Below are the code and all the weights of a small trained network. Each question names an input and a class and asks about switching units off, where a switched-off unit gives its printed mean instead of its output.

import numpy as np


def w(rows, s, z=0):
    codes = np.array(rows[::2]) - 128.0
    scale = np.full(codes.shape[1], s)
    scale[-1] = z or s
    return codes * scale


def norm(h):
    return h / np.sqrt((h * h).mean(-1, keepdims=True) + 1e-5)


def f(y):
    return np.maximum(y, 0)


def log_softmax(a):
    a = a - a.max(-1, keepdims=True)
    return a - np.log(np.exp(a).sum(-1, keepdims=True))


def net(x, mask):
    res = np.array(x, float).reshape(1, 8) / 4 @ E
    u = 0
    for l in range(3):
        y = f(norm(res) @ A[l][:, :-1].T + A[l][:, -1])
        res = res + np.where(mask[u : u + 5], y, B[l][:, -1]) @ B[l][:, :-1]
        u += 5
    return log_softmax(norm(res)[-1] @ U[:, :-1].T + U[:, -1])


A, B = {}, {}
E = w([
[172,204,88,146,63,152,184,93,47,129],'x0',
[109,149,135,107,120,114,130,134,133,130],'x1',
[48,147,253,194,132,193,149,93,108,102],'x2',
[130,131,129,121,131,145,137,126,147,133],'x3',
[146,123,131,147,142,116,129,129,110,125],'x4',
[125,117,121,139,128,115,124,123,112,116],'x5',
[127,124,119,125,143,122,140,98,127,108],'x6',
[229,146,180,87,62,150,101,138,124,2],'x7',
],0.0084)
A[0] = w([
[242,118,150,66,77,116,91,160,153,21,78],'L0N1',
[184,193,60,115,72,150,140,90,67,165,145],'L0N2',
[171,83,140,64,143,101,18,132,176,102,91],'L0N3',
[154,136,235,114,99,184,128,156,107,2,1],'L0N4',
[117,221,149,192,61,165,201,67,48,156,78],'L0N5',
],0.0075,0.0056)
B[0] = w([
[69,64,201,77,113,229,220,159,55,99,254],'L0N1',
[111,151,86,161,132,75,238,167,205,73,240],'L0N2',
[84,117,157,68,246,132,88,125,74,163,207],'L0N3',
[176,149,8,164,109,35,2,32,183,235,211],'L0N4',
[76,129,106,42,192,226,114,176,66,111,236],'L0N5',
],0.0077,0.0076)
A[1] = w([
[149,127,95,101,193,76,150,202,97,162,81],'L1N1',
[99,100,116,94,111,115,238,115,171,81,9],'L1N2',
[56,89,254,168,152,133,121,134,169,98,13],'L1N3',
[130,130,113,194,133,104,89,76,177,182,79],'L1N4',
[155,104,135,105,125,50,19,96,229,196,5],'L1N5',
],0.0074,0.0022)
B[1] = w([
[124,124,168,174,133,170,77,77,172,130,253],'L1N1',
[174,132,211,199,93,66,86,176,110,159,230],'L1N2',
[138,254,49,214,178,86,164,193,144,107,222],'L1N3',
[162,121,139,82,85,160,127,151,101,78,186],'L1N4',
[190,92,190,110,72,144,149,44,119,92,227],'L1N5',
],0.0083,0.0049)
A[2] = w([
[137,81,172,149,185,83,2,13,227,185,122],'L2N1',
[122,174,91,224,173,62,144,177,214,147,30],'L2N2',
[135,200,154,138,128,158,225,175,79,105,87],'L2N3',
[113,160,146,165,174,116,86,121,117,157,77],'L2N4',
[188,213,67,95,65,181,104,48,108,82,3],'L2N5',
],0.0069,0.0021)
B[2] = w([
[202,123,183,142,2,88,240,166,119,66,254],'L2N1',
[96,190,23,146,119,109,13,93,155,137,226],'L2N2',
[169,66,170,131,101,85,31,38,167,171,242],'L2N3',
[206,145,82,74,111,128,154,176,83,140,168],'L2N4',
[82,173,30,195,183,35,119,208,211,195,189],'L2N5',
],0.008,0.0066)
U = w([
[216,90,164,144,36,96,187,141,138,83,63],'0',
[125,198,19,206,146,98,76,147,154,155,77],'1',
[63,75,160,74,251,234,137,140,61,139,254],'2',
],0.011,0.0016)

Each question gives the input, the list of numbers given to net, and the class t.
The units are the neurons (one row each of A and B). Each row of codes is followed by its name. A weight is (code - 128) times the scale printed after its matrix; where a second scale follows, it is the last column's (A, B and U).
mask holds one flag per neuron, layer by layer. A switched-off neuron (its flag False) gives its mean, the last column of its row in B, instead of its output. The means were averaged over made-up inputs and are rounded, as every weight is.
A unit's drop is (log p(t) with every unit on - log p(t) with that unit switched off) / (log p(t) with every unit on - log p(t) with every unit switched off).
The circuit of an input: a set's keep is (log p(t) with only the set's units on - log p(t) with every unit switched off) / (log p(t) with every unit on - log p(t) with every unit switched off). Starting from the 12 units with the biggest drops (on a tie, the unit counted first), units are removed one at a time, each time the one whose removal leaves the highest keep (on an exact tie, the one counted first), for as long as the keep stays at least 0.8.
units of the circuit, in order: the units of the circuit, biggest drop first
most important unit: the unit with the biggest drop
k most important neurons: the k neurons with the biggest drops, biggest first
drop when u is switched off: that unit's drop, to one decimal
input [7,-8,3,6,6,-2,7,-7], class 2: units of the circuit, in order : [L0N5]
input [2,8,2,4,3,1,-2,8], class 1: 3 most important neurons : [L0N4, L2N5, L0N1]
input [-6,-6,-8,-1,5,-7,-4,8], class 2: 2 most important neurons : [L0N1, L0N3]
input [1,1,2,-1,-4,-5,-3,-7], class 2: 4 most important neurons : [L0N2, L1N3, L1N2, L2N5]
input [-5,0,-8,-6,2,-2,8,0], class 0: units of the circuit, in order : [L2N1, L1N1]
input [-2,2,-6,6,6,6,0,7], class 2: units of the circuit, in order : [L0N1, L0N3]
input [4,2,1,-5,-2,-4,-8,1], class 1: 3 most important neurons : [L0N1, L0N3, L2N1]
input [2,5,5,-7,1,3,-7,2], class 1: 2 most important neurons : [L0N4, L0N5]
input [-6,5,4,-5,-4,6,3,-5], class 1: 2 most important neurons : [L1N3, L0N4]
input [-2,4,0,8,5,5,2,-8], class 0: 3 most important neurons : [L0N1, L2N1, L0N2]
input [8,2,1,-6,-6,-2,0,0], class 2: 2 most important neurons : [L0N5, L0N4]
input [-1,2,5,-8,-5,-7,4,-5], class 1: 2 most important neurons : [L1N3, L0N1]
input [-1,5,-1,4,5,-4,8,-8], class 0: 2 most important neurons : [L0N1, L0N2]
input [2,-3,2,-1,4,1,4,8], class 1: units of the circuit, in order : [L0N4]
input [0,4,-1,5,1,2,4,-7], class 0: 2 most important neurons : [L0N2, L0N1]
input [2,0,1,-7,1,-6,4,-5], class 2: 2 most important neurons : [L0N5, L1N3]
input [-3,6,-4,5,-8,0,-4,-1], class 0: 2 most important neurons : [L0N1, L2N1]
input [-8,-6,3,1,0,-4,-5,0], class 1: 2 most important neurons : [L1N3, L0N4]
input [1,2,3,5,5,5,3,3], class 1: 3 most important neurons : [L0N4, L2N5, L0N5]
input [-7,3,-6,5,-3,-7,-1,-4], class 0: most important unit : L2N1
input [6,6,5,-7,8,-4,-4,-4], class 2: drop when L0N5 is switched off : 1.8
input [-7,4,-6,-7,2,5,4,-6], class 0: drop when L2N1 is switched off : 0.3
input [2,-7,3,3,-4,1,1,7], class 1: drop when L0N1 is switched off : 0.1
input [-4,-8,-4,0,2,5,-5,3], class 2: drop when L1N1 is switched off : 0.0
